Below is a small trained network, with its code and all its weights. Each question gives an input and a class and asks what happens when units are switched off, that is, made to give their printed mean instead of their output.

import numpy as np


def w(rows, s, z=0):
    codes = np.array(rows[::2]) - 128.0
    scale = np.full(codes.shape[1], s)
    scale[-1] = z or s
    return codes * scale


def f(y):
    return np.maximum(y, 0)


def log_softmax(a):
    a = a - a.max(-1, keepdims=True)
    return a - np.log(np.exp(a).sum(-1, keepdims=True))


def net(x, mask):
    res = np.array(x, float).reshape(1, 3) / 4 @ E
    y = f(res @ A[0][:, :-1].T + A[0][:, -1])
    res = res + np.where(mask, y, B[0][:, -1]) @ B[0][:, :-1]
    return log_softmax(res[-1] @ U[:, :-1].T + U[:, -1])


A, B = {}, {}
E = w([
[134,250,219,54],'x0',
[237,59,134,2],'x1',
[73,179,12,59],'x2',
],0.0078)
A[0] = w([
[187,73,187,202,62],'neuron 1',
[59,143,97,150,104],'neuron 2',
[162,155,175,105,138],'neuron 3',
[7,73,131,137,59],'neuron 4',
[94,161,84,192,148],'neuron 5',
[139,81,102,139,170],'neuron 6',
[236,16,122,59,138],'neuron 7',
[121,52,228,177,135],'neuron 8',
[54,114,99,172,123],'neuron 9',
[161,189,14,121,130],'neuron 10',
[131,23,112,209,222],'neuron 11',
[52,120,187,166,73],'neuron 12',
[102,76,63,142,219],'neuron 13',
[77,194,146,203,115],'neuron 14',
[148,106,121,161,80],'neuron 15',
[119,83,176,21,148],'neuron 16',
[175,117,223,195,109],'neuron 17',
[75,63,60,116,204],'neuron 18',
[124,65,218,120,57],'neuron 19',
[129,107,117,63,75],'neuron 20',
[140,216,197,111,226],'neuron 21',
[138,18,121,146,176],'neuron 22',
[85,166,110,204,66],'neuron 23',
[119,180,207,106,223],'neuron 24',
[109,71,72,160,180],'neuron 25',
[86,188,93,197,91],'neuron 26',
[70,125,67,67,82],'neuron 27',
[224,155,103,63,126],'neuron 28',
[52,171,52,78,142],'neuron 29',
[195,87,110,103,113],'neuron 30',
[119,197,164,66,254],'neuron 31',
],0.012,0.0031)
B[0] = w([
[83,126,158,83,191],'neuron 1',
[147,117,144,134,172],'neuron 2',
[160,141,98,147,180],'neuron 3',
[107,126,154,137,165],'neuron 4',
[144,108,158,117,185],'neuron 5',
[184,193,99,167,169],'neuron 6',
[125,94,127,190,247],'neuron 7',
[84,128,206,78,201],'neuron 8',
[148,126,130,165,180],'neuron 9',
[121,81,215,73,198],'neuron 10',
[165,190,152,137,217],'neuron 11',
[131,69,147,187,175],'neuron 12',
[176,192,161,121,196],'neuron 13',
[156,73,147,158,201],'neuron 14',
[175,157,149,120,146],'neuron 15',
[151,114,144,157,208],'neuron 16',
[74,89,187,40,204],'neuron 17',
[206,182,144,105,201],'neuron 18',
[85,102,166,118,171],'neuron 19',
[96,71,138,167,174],'neuron 20',
[189,175,180,150,226],'neuron 21',
[142,179,154,123,198],'neuron 22',
[123,85,138,146,183],'neuron 23',
[152,205,182,166,212],'neuron 24',
[174,163,179,128,191],'neuron 25',
[129,109,107,170,189],'neuron 26',
[57,69,254,62,191],'neuron 27',
[156,105,133,170,213],'neuron 28',
[134,101,173,88,213],'neuron 29',
[134,96,144,173,181],'neuron 30',
[185,169,140,145,224],'neuron 31',
],0.0093,0.012)
U = w([
[113,91,202,33,124],'0',
[183,232,151,160,66],'1',
[150,27,133,254,109],'2',
[152,165,144,143,254],'3',
[55,114,115,86,65],'4',
[166,112,31,113,78],'5',
[63,154,61,151,101],'6',
],0.013,0.0087)

Each question gives the input, the list of numbers given to net, and the class t.
The units are the neurons (one row each of A and B). Each row of codes is followed by its name. A weight is (code - 128) times the scale printed after its matrix; where a second scale follows, it is the last column's (A, B and U).
mask holds one flag per neuron, in row order. A switched-off neuron (its flag False) gives its mean, the last column of its row in B, instead of its output. The means were averaged over made-up inputs and are rounded, as every weight is.
A unit's drop is (log p(t) with every unit on - log p(t) with that unit switched off) / (log p(t) with every unit on - log p(t) with every unit switched off).
The circuit of an input: a set's keep is (log p(t) with only the set's units on - log p(t) with every unit switched off) / (log p(t) with every unit on - log p(t) with every unit switched off). Starting from the 12 units with the biggest drops (on a tie, the unit counted first), units are removed one at a time, each time the one whose removal leaves the highest keep (on an exact tie, the one counted first), for as long as the keep stays at least 0.8.
circuit, biggest first: the units of the circuit, biggest drop first
k most important neurons: the k neurons with the biggest drops, biggest first
drop when u is switched off: that unit's drop, to one decimal
input [-6,6,-6], class 0: 2 most important neurons -> neuron 8; neuron 1
input [-7,-5,8], class 0: circuit, biggest first -> neuron 27
input [-1,-8,-8], class 0: 4 most important neurons -> neuron 17; neuron 8; neuron 1; neuron 7
input [-8,-2,-8], class 0: 2 most important neurons -> neuron 17; neuron 8
input [-6,7,-7], class 0: 3 most important neurons -> neuron 8; neuron 1; neuron 17
input [7,-3,-8], class 0: 2 most important neurons -> neuron 17; neuron 8
input [6,-5,-7], class 0: 2 most important neurons -> neuron 17; neuron 8
input [-7,-7,-7], class 0: drop when neuron 1 is switched off -> 0.3
input [3,-2,-6], class 0: drop when neuron 17 is switched off -> 0.2
input [2,6,4], class 2: drop when neuron 14 is switched off -> 0.0
input [-6,0,-5], class 1: drop when neuron 11 is switched off -> 0.4
